Below are the code and all the weights of a small trained network. Each question names an input and a target symbol and asks about switching units off, where a switched-off unit gives its printed mean instead of its output.

import numpy as np


def w(rows, s, z=0):
    codes = np.array(rows[::2]) - 128.0
    scale = np.full(codes.shape[1], s)
    scale[-1] = z or s
    return codes * scale


def norm(h):
    return h / np.sqrt((h * h).mean(-1, keepdims=True) + 1e-5)


def f(y):
    return np.maximum(y, 0)


def softmax(a):
    e = np.exp(a - a.max(-1, keepdims=True))
    return e / e.sum(-1, keepdims=True)


def log_softmax(a):
    a = a - a.max(-1, keepdims=True)
    return a - np.log(np.exp(a).sum(-1, keepdims=True))


def net(x, mask):
    ids = ['ΔΘΣγζφψ'.index(c) for c in x.split()]
    T = len(ids)
    res = E[ids] + P[:T]
    u = 0
    for l in range(3):
        q, k, v = (norm(res) @ M[l].T for M in (Q, K, V))
        z = softmax(np.where(np.tri(T) > 0, q @ k.T / 3**0.5, -1e9)) @ v
        res = res + np.where(mask[u], z, O[l][:, -1]) @ O[l][:, :-1]
        u += 1
        y = f(norm(res) @ A[l][:, :-1].T + A[l][:, -1])
        res = res + np.where(mask[u : u + 4], y, B[l][:, -1]) @ B[l][:, :-1]
        u += 4
    return log_softmax(norm(res)[-1] @ U[:, :-1].T + U[:, -1])


Q, K, V, O, A, B = {}, {}, {}, {}, {}, {}
E = w([
[43,56,101,144],'Δ',
[53,132,100,218],'Θ',
[130,74,118,189],'Σ',
[82,163,253,82],'γ',
[143,167,116,121],'ζ',
[119,99,116,110],'φ',
[147,160,88,174],'ψ',
],0.0045)
P = w([
[125,119,253,84],'0',
[66,120,127,177],'1',
[60,130,119,172],'2',
[62,122,103,168],'3',
[63,120,90,168],'4',
[65,113,68,168],'5',
],0.0024)
Q[0] = w([
[5,163,95,206],'L0H0',
[104,137,118,134],'L0H0',
[144,117,122,131],'L0H0',
],0.033)
K[0] = w([
[49,162,253,152],'L0H0',
[130,132,151,139],'L0H0',
[140,109,113,162],'L0H0',
],0.027)
V[0] = w([
[150,213,95,75],'L0H0',
[145,214,107,159],'L0H0',
[254,157,170,150],'L0H0',
],0.0097)
O[0] = w([
[100,196,181,169,3],'L0H0',
[70,161,148,194,22],'L0H0',
[201,150,253,192,62],'L0H0',
],0.006,0.0041)
A[0] = w([
[141,72,65,209,79],'L0N0',
[117,193,37,149,196],'L0N1',
[6,164,149,167,142],'L0N2',
[88,135,192,56,6],'L0N3',
],0.012,0.0014)
B[0] = w([
[107,2,61,192,253],'L0N0',
[50,110,248,142,246],'L0N1',
[180,33,150,55,203],'L0N2',
[47,131,166,34,171],'L0N3',
],0.0096,0.0051)
Q[1] = w([
[119,174,88,169],'L1H0',
[75,148,172,93],'L1H0',
[159,252,38,136],'L1H0',
],0.021)
K[1] = w([
[181,63,21,237],'L1H0',
[27,132,89,97],'L1H0',
[149,8,80,233],'L1H0',
],0.015)
V[1] = w([
[217,140,172,7],'L1H0',
[243,79,158,77],'L1H0',
[104,255,151,36],'L1H0',
],0.008)
O[1] = w([
[55,161,66,196,253],'L1H0',
[135,176,66,175,202],'L1H0',
[3,115,120,112,141],'L1H0',
],0.0081,0.0054)
A[1] = w([
[253,182,42,94,124],'L1N0',
[216,144,118,145,82],'L1N1',
[195,162,90,114,9],'L1N2',
[159,190,112,210,11],'L1N3',
],0.011,0.0015)
B[1] = w([
[68,11,52,185,225],'L1N0',
[172,120,96,141,215],'L1N1',
[163,70,108,172,151],'L1N2',
[119,86,128,88,251],'L1N3',
],0.012,0.0017)
Q[2] = w([
[92,201,174,5],'L2H0',
[154,131,101,128],'L2H0',
[91,188,195,253],'L2H0',
],0.016)
K[2] = w([
[209,180,89,234],'L2H0',
[107,86,147,127],'L2H0',
[8,220,171,182],'L2H0',
],0.015)
V[2] = w([
[162,123,70,13],'L2H0',
[2,133,99,189],'L2H0',
[38,110,105,165],'L2H0',
],0.0089)
O[2] = w([
[149,18,32,95,130],'L2H0',
[246,254,152,40,255],'L2H0',
[215,180,137,78,250],'L2H0',
],0.0057,0.0049)
A[2] = w([
[184,123,33,43,160],'L2N0',
[173,34,188,171,116],'L2N1',
[183,3,104,69,101],'L2N2',
[103,109,140,38,4],'L2N3',
],0.013,0.0034)
B[2] = w([
[48,211,70,196,246],'L2N0',
[39,139,163,235,214],'L2N1',
[255,147,183,23,254],'L2N2',
[48,43,116,159,162],'L2N3',
],0.012,0.0085)
U = w([
[189,127,61,7,171],'Δ',
[176,40,239,88,105],'Θ',
[189,38,51,187,54],'Σ',
[31,106,168,34,9],'γ',
[157,231,222,93,255],'ζ',
[102,223,28,166,50],'φ',
[81,104,203,242,225],'ψ',
],0.011,0.00094)

Each question gives the input, a string of symbols that net reads in full, and the target symbol t.
The units are the heads (3 rows each of Q, K, V and O) and the neurons (one row each of A and B). Each row of codes is followed by its name. A weight is (code - 128) times the scale printed after its matrix; where a second scale follows, it is the last column's (O, A, B and U).
mask holds one flag per unit, layer by layer, with each layer's heads first. A switched-off unit (its flag False) gives its mean, the last column of its rows in O or B, instead of its output. The means were averaged over made-up inputs and are rounded, as every weight is.
A unit's drop is (log p(t) with every unit on - log p(t) with that unit switched off) / (log p(t) with every unit on - log p(t) with every unit switched off).
The circuit of an input: a set's keep is (log p(t) with only the set's units on - log p(t) with every unit switched off) / (log p(t) with every unit on - log p(t) with every unit switched off). Starting from the 12 units with the biggest drops (on a tie, the unit counted first), units are removed one at a time, each time the one whose removal leaves the highest keep (on an exact tie, the one counted first), for as long as the keep stays at least 0.8.
units of the circuit, in order: the units of the circuit, biggest drop first
most important unit: the unit with the biggest drop
top k neurons: the k neurons with the biggest drops, biggest first
top k neurons in layer l: the k neurons of layer l with the biggest drops, biggest first
drop when u is switched off: that unit's drop, to one decimal
input Σ Σ φ, target Σ: most important unit	L1H0
input γ φ φ φ ζ Δ, target Δ: top 3 neurons	[L0N3; L0N1; L2N2]
input Θ ζ Θ ζ, target Θ: top 2 neurons	[L2N2; L0N1]
input φ ψ Δ, target φ: units of the circuit, in order	[L0N0; L1H0; L2H0]
input Σ Θ Δ Δ, target Σ: units of the circuit, in order	[L1H0; L0H0]
input φ γ Θ Θ, target Θ: top 4 neurons	[L0N2; L0N1; L2N0; L2N2]
input ζ ψ ζ Θ, target ζ: units of the circuit, in order	[L0H0; L2H0]
input Θ γ ψ ζ ζ, target ζ: top 2 neurons	[L0N1; L0N2]
input γ γ φ, target γ: top 2 neurons	[L0N3; L2N0]
input γ Σ ψ ψ, target ψ: top 2 neurons	[L0N0; L0N1]
input γ ψ Σ ψ γ Δ, target γ: top 2 neurons	[L0N3; L0N1]
input γ ζ φ ψ Σ, target Σ: top 3 neurons in layer 0	[L0N0; L0N3; L0N1]
input γ ζ ψ γ Σ φ, target γ: top 3 neurons	[L0N3; L0N1; L2N0]
input Θ φ Θ ψ, target Θ: units of the circuit, in order	[L1H0]
input γ φ Δ Θ, target Θ: units of the circuit, in order	[L0N2; L0H0]
input Σ Δ ζ Σ Σ, target Σ: drop when L1H0 is switched off	1.0
input Δ ψ ψ ζ, target Δ: drop when L2N2 is switched off	0.5
input Δ Δ ζ Δ, target Δ: drop when L0H0 is switched off	0.7
input γ ψ γ ψ, target γ: top 2 neurons in layer 2	[L2N1; L2N0]
input Δ Θ ζ ψ φ, target Δ: most important unit	L0H0
input Δ ψ φ ζ ψ ζ, target Δ: top 2 neurons in layer 2	[L2N2; L2N0]
